Below is a small trained network, with its code and all its weights. Each question gives an input and a class and asks what happens when units are switched off, that is, made to give their printed mean instead of their output.

import numpy as np


def w(rows, s, z=0):
    codes = np.array(rows[::2]) - 128.0
    scale = np.full(codes.shape[1], s)
    scale[-1] = z or s
    return codes * scale


def f(y):
    return np.maximum(y, 0)


def log_softmax(a):
    a = a - a.max(-1, keepdims=True)
    return a - np.log(np.exp(a).sum(-1, keepdims=True))


def net(x, mask):
    res = np.array(x, float).reshape(1, 6) / 4 @ E
    y = f(res @ A[0][:, :-1].T + A[0][:, -1])
    res = res + np.where(mask, y, B[0][:, -1]) @ B[0][:, :-1]
    return log_softmax(res[-1] @ U[:, :-1].T + U[:, -1])


A, B = {}, {}
E = w([
[82,7,38,130,168],'x0',
[144,173,133,250,237],'x1',
[9,116,141,223,34],'x2',
[130,128,127,128,129],'x3',
[222,177,2,178,48],'x4',
[230,28,200,180,88],'x5',
],0.0062)
A[0] = w([
[92,93,187,118,146,179],'N0',
[80,78,166,95,163,77],'N1',
[110,72,106,15,58,118],'N2',
[135,160,170,60,48,133],'N3',
[143,67,148,150,124,127],'N4',
[198,75,190,188,100,142],'N5',
[75,33,70,114,161,251],'N6',
[134,155,128,221,205,66],'N7',
[192,74,163,184,107,70],'N8',
[79,98,151,196,80,96],'N9',
[75,192,74,96,189,41],'N10',
[141,85,118,50,35,44],'N11',
[202,145,142,33,182,171],'N12',
[178,145,161,84,173,118],'N13',
[90,91,197,79,181,60],'N14',
[85,90,211,103,169,35],'N15',
[54,149,80,103,153,101],'N16',
[78,178,180,177,70,152],'N17',
[78,99,180,88,181,154],'N18',
[54,201,119,117,147,128],'N19',
[114,190,160,109,120,178],'N20',
[145,84,167,139,124,128],'N21',
[80,128,163,149,113,87],'N22',
[228,134,107,53,227,106],'N23',
[161,144,133,219,196,58],'N24',
[183,106,12,140,74,137],'N25',
[173,61,163,130,75,81],'N26',
[194,59,204,177,134,91],'N27',
[169,253,255,112,89,171],'N28',
],0.0083,0.0031)
B[0] = w([
[196,184,106,162,101,188],'N0',
[171,202,111,186,112,171],'N1',
[66,141,208,183,217,211],'N2',
[81,111,159,178,220,194],'N3',
[136,139,81,67,140,167],'N4',
[132,163,102,35,145,215],'N5',
[185,94,66,158,187,215],'N6',
[28,130,243,123,167,199],'N7',
[104,164,133,47,107,187],'N8',
[96,62,104,117,53,190],'N9',
[100,140,111,33,71,193],'N10',
[53,156,223,132,211,193],'N11',
[90,64,153,164,55,217],'N12',
[129,77,111,153,54,178],'N13',
[158,219,127,188,94,182],'N14',
[164,214,136,170,96,181],'N15',
[142,112,106,55,121,182],'N16',
[130,47,114,163,76,209],'N17',
[173,185,100,159,102,193],'N18',
[140,105,117,43,89,196],'N19',
[156,100,87,102,154,182],'N20',
[135,133,86,78,131,166],'N21',
[159,107,127,161,59,164],'N22',
[95,53,189,175,17,226],'N23',
[36,152,228,111,189,193],'N24',
[180,255,162,202,110,230],'N25',
[109,155,117,68,148,187],'N26',
[104,134,87,47,111,202],'N27',
[200,70,40,157,225,255],'N28',
],0.0065,0.0076)
U = w([
[173,236,135,178,88,63],'0',
[47,135,201,132,195,73],'1',
[111,34,133,150,34,77],'2',
[125,147,98,1,110,86],'3',
[136,117,122,140,139,255],'4',
[168,81,80,149,195,178],'5',
],0.015,0.0078)

Each question gives the input, the list of numbers given to net, and the class t.
The units are the neurons (one row each of A and B). Each row of codes is followed by its name. A weight is (code - 128) times the scale printed after its matrix; where a second scale follows, it is the last column's (A, B and U).
mask holds one flag per neuron, in row order. A switched-off neuron (its flag False) gives its mean, the last column of its row in B, instead of its output. The means were averaged over made-up inputs and are rounded, as every weight is.
A unit's drop is (log p(t) with every unit on - log p(t) with that unit switched off) / (log p(t) with every unit on - log p(t) with every unit switched off).
The circuit of an input: a set's keep is (log p(t) with only the set's units on - log p(t) with every unit switched off) / (log p(t) with every unit on - log p(t) with every unit switched off). Starting from the 12 units with the biggest drops (on a tie, the unit counted first), units are removed one at a time, each time the one whose removal leaves the highest keep (on an exact tie, the one counted first), for as long as the keep stays at least 0.8.
units of the circuit, in order: the units of the circuit, biggest drop first
most important unit: the unit with the biggest drop
k most important neurons: the k neurons with the biggest drops, biggest first
input [-8,1,-6,6,0,6], class 5: units of the circuit, in order -> [N28]
input [8,4,2,8,-5,-7], class 4: units of the circuit, in order -> [N6, N28, N18]
input [8,-4,6,6,2,7], class 5: units of the circuit, in order -> [N6, N23]
input [-7,-6,-2,3,6,1], class 5: units of the circuit, in order -> [N28, N3]
input [-6,-5,0,-5,5,-1], class 5: 2 most important neurons -> [N28, N3]
input [0,3,-8,-3,-5,3], class 2: 2 most important neurons -> [N23, N12]
input [8,-7,-1,1,3,1], class 5: 2 most important neurons -> [N6, N7]
input [8,-6,3,-3,1,5], class 5: units of the circuit, in order -> [N6, N23]
input [2,-7,2,-2,6,-7], class 1: 2 most important neurons -> [N2, N11]
input [8,8,2,-2,-2,2], class 1: 3 most important neurons -> [N7, N24, N28]
input [1,5,-5,0,2,3], class 1: units of the circuit, in order -> [N24, N7]
input [1,2,-8,3,-3,7], class 2: 2 most important neurons -> [N23, N12]
input [6,1,-7,-3,2,-2], class 2: units of the circuit, in order -> [N23, N12]
input [-8,7,8,-1,5,3], class 2: units of the circuit, in order -> [N17, N9]
input [1,-5,-8,1,-7,3], class 2: units of the circuit, in order -> [N23]
input [-1,-7,3,5,-2,5], class 1: units of the circuit, in order -> [N2, N11]
input [-1,-7,-3,-2,0,-7], class 1: 3 most important neurons -> [N2, N3, N11]
input [-2,-5,-4,7,-3,7], class 3: 3 most important neurons -> [N27, N5, N26]
input [1,-6,-3,1,-5,3], class 1: 4 most important neurons -> [N2, N11, N25, N3]
input [6,2,-5,3,0,-7], class 3: most important unit -> N10
